a = [ 43 -45 -23 -16 -60  12 -34   8 -21 -13 -28]
a[0] -> 43
a[-7] -> -60
a[6] -> -34
a[-2] -> -13
a[10] -> -28

data = [56 20 -8 45 57]
data[0]	56
data[-4]	20
data[3]	45

W =
[[11.44, 6.97, 4.67, -13.51, -1.98, -5.82, 13.63, 5.49, -16.47, -4.81, -5.81, 20.04, -0.59],
 [22.94, 12.09, -4.96, -5.19, -4.17, -12.40, 11.94, 14.68, -3.11, -3.30, -4.77, 17.59, -1.78],
 [6.80, 16.28, 10.69, 1.72, 12.57, -2.71, 9.44, -3.82, -13.18, -14.94, 10.28, -13.33, 4.31],
 [7.24, 2.31, -1.38, -8.43, 7.22, -17.97, 5.52, 9.48, -15.19, -3.14, -13.77, 13.83, 5.95]]
W[0,0]	11.44
W[0]	[11.44, 6.97, 4.67, -13.51, -1.98, -5.82, 13.63, 5.49, -16.47, -4.81, -5.81, 20.04, -0.59]
W[1,0]	22.94
W[-1,-13]	7.24
W[:, 2]	[4.67, -4.96, 10.69, -1.38]
W[-2,-10]	1.72
W[0,-4]	-4.81
W[-4,-12]	6.97
W[-3]	[22.94, 12.09, -4.96, -5.19, -4.17, -12.40, 11.94, 14.68, -3.11, -3.30, -4.77, 17.59, -1.78]
W[-1]	[7.24, 2.31, -1.38, -8.43, 7.22, -17.97, 5.52, 9.48, -15.19, -3.14, -13.77, 13.83, 5.95]
W[:, 9]	[-4.81, -3.30, -14.94, -3.14]
W[-3,-11]	-4.96
W[1,11]	17.59
W[-4,5]	-5.82
W[-2,-8]	-2.71
W[3,8]	-15.19
W[1,9]	-3.30
W[:, -2]	[20.04, 17.59, -13.33, 13.83]
W[-3,1]	12.09
W[3,6]	5.52
W[1,-7]	11.94
W[-2,-13]	6.80
W[3,-3]	-13.77
W[0,2]	4.67
W[-2,9]	-14.94
W[2,11]	-13.33
W[1,-6]	14.68
W[2,2]	10.69
W[-1,5]	-17.97
W[:, -5]	[-16.47, -3.11, -13.18, -15.19]

X =
array([[ 14, -19,  -4,   0, -15],
       [ -9,  30, -15,  12, -41],
       [ 13,   6,   7, -14,   5],
       [  0,   0,  -6, -26, -25],
       [-16, -34,  15, -15,   7],
       [  2,   2,  12,   5,   5],
       [  2,  17, -27,  12,   3],
       [-31,  41,   2,  38,  -4],
       [ 34,  -5,  -7,  17,   8],
       [ 22,  37, -10,  33, -51],
       [  2,  17,  24,   2,  25],
       [-30,  18,   3,   8, -34]])
X[0,0]: 14
X[:, 0]: [14, -9, 13, 0, -16, 2, 2, -31, 34, 22, 2, -30]
X[4]: [-16, -34, 15, -15, 7]
X[9,0]: 22
X[2,3]: -14
X[5]: [2, 2, 12, 5, 5]
X[8,2]: -7
X[11,2]: 3
X[:, 4]: [-15, -41, 5, -25, 7, 5, 3, -4, 8, -51, 25, -34]
X[2,2]: 7
X[7,2]: 2
X[1,3]: 12
X[10,0]: 2
X[10,1]: 17
X[6,3]: 12
X[5,1]: 2
X[0,3]: 0
X[2,1]: 6
X[8]: [34, -5, -7, 17, 8]
X[4,3]: -15
X[10,2]: 24
X[5,3]: 5
X[11,3]: 8
X[0,1]: -19
X[5,0]: 2
X[2,0]: 13
X[6,4]: 3
X[0,4]: -15
X[5,2]: 12

M =
[[  2  -7 -14   1   8   2  -7]
 [ -8  -2   6  -2 -14  12   2]
 [-11   0  29  -1   6   4  -5]
 [ 13 -11  12   5  14   2  15]
 [-30  -4  11  -7   0  -2   3]
 [ 26   9 -18   6 -12   4 -17]
 [  1  -7   0  -2   4  -1   9]
 [-14  -4  23  -9  -8 -22  11]
 [ 48  -1  14   3   3 -11  -3]]
M[-9,0]: 2
M[:, 3]: [1, -2, -1, 5, -7, 6, -2, -9, 3]
M[:, 0]: [2, -8, -11, 13, -30, 26, 1, -14, 48]
M[0,6]: -7
M[-9]: [2, -7, -14, 1, 8, 2, -7]
M[:, 1]: [-7, -2, 0, -11, -4, 9, -7, -4, -1]
M[5,5]: 4
M[-5,2]: 11
M[4]: [-30, -4, 11, -7, 0, -2, 3]
M[-8]: [-8, -2, 6, -2, -14, 12, 2]
M[2,3]: -1
M[-4,-3]: -12
M[5,-4]: 6
M[-8,-2]: 12
M[1,3]: -2
M[-6,-4]: 5
M[:, -5]: [-14, 6, 29, 12, 11, -18, 0, 23, 14]
M[-7,1]: 0
M[2,2]: 29
M[7]: [-14, -4, 23, -9, -8, -22, 11]
M[-2,6]: 11
M[:, 4]: [8, -14, 6, 14, 0, -12, 4, -8, 3]
M[8,-5]: 14
M[-5,5]: -2
M[-6,-1]: 15

arr = [37, 37, 40, 40, 28, 79, 31, 10, 58, 44, 20, 50, 48, 74]
arr[0] = 37
arr[9] = 44
arr[12] = 48
arr[3] = 40
arr[2] = 40
arr[6] = 31
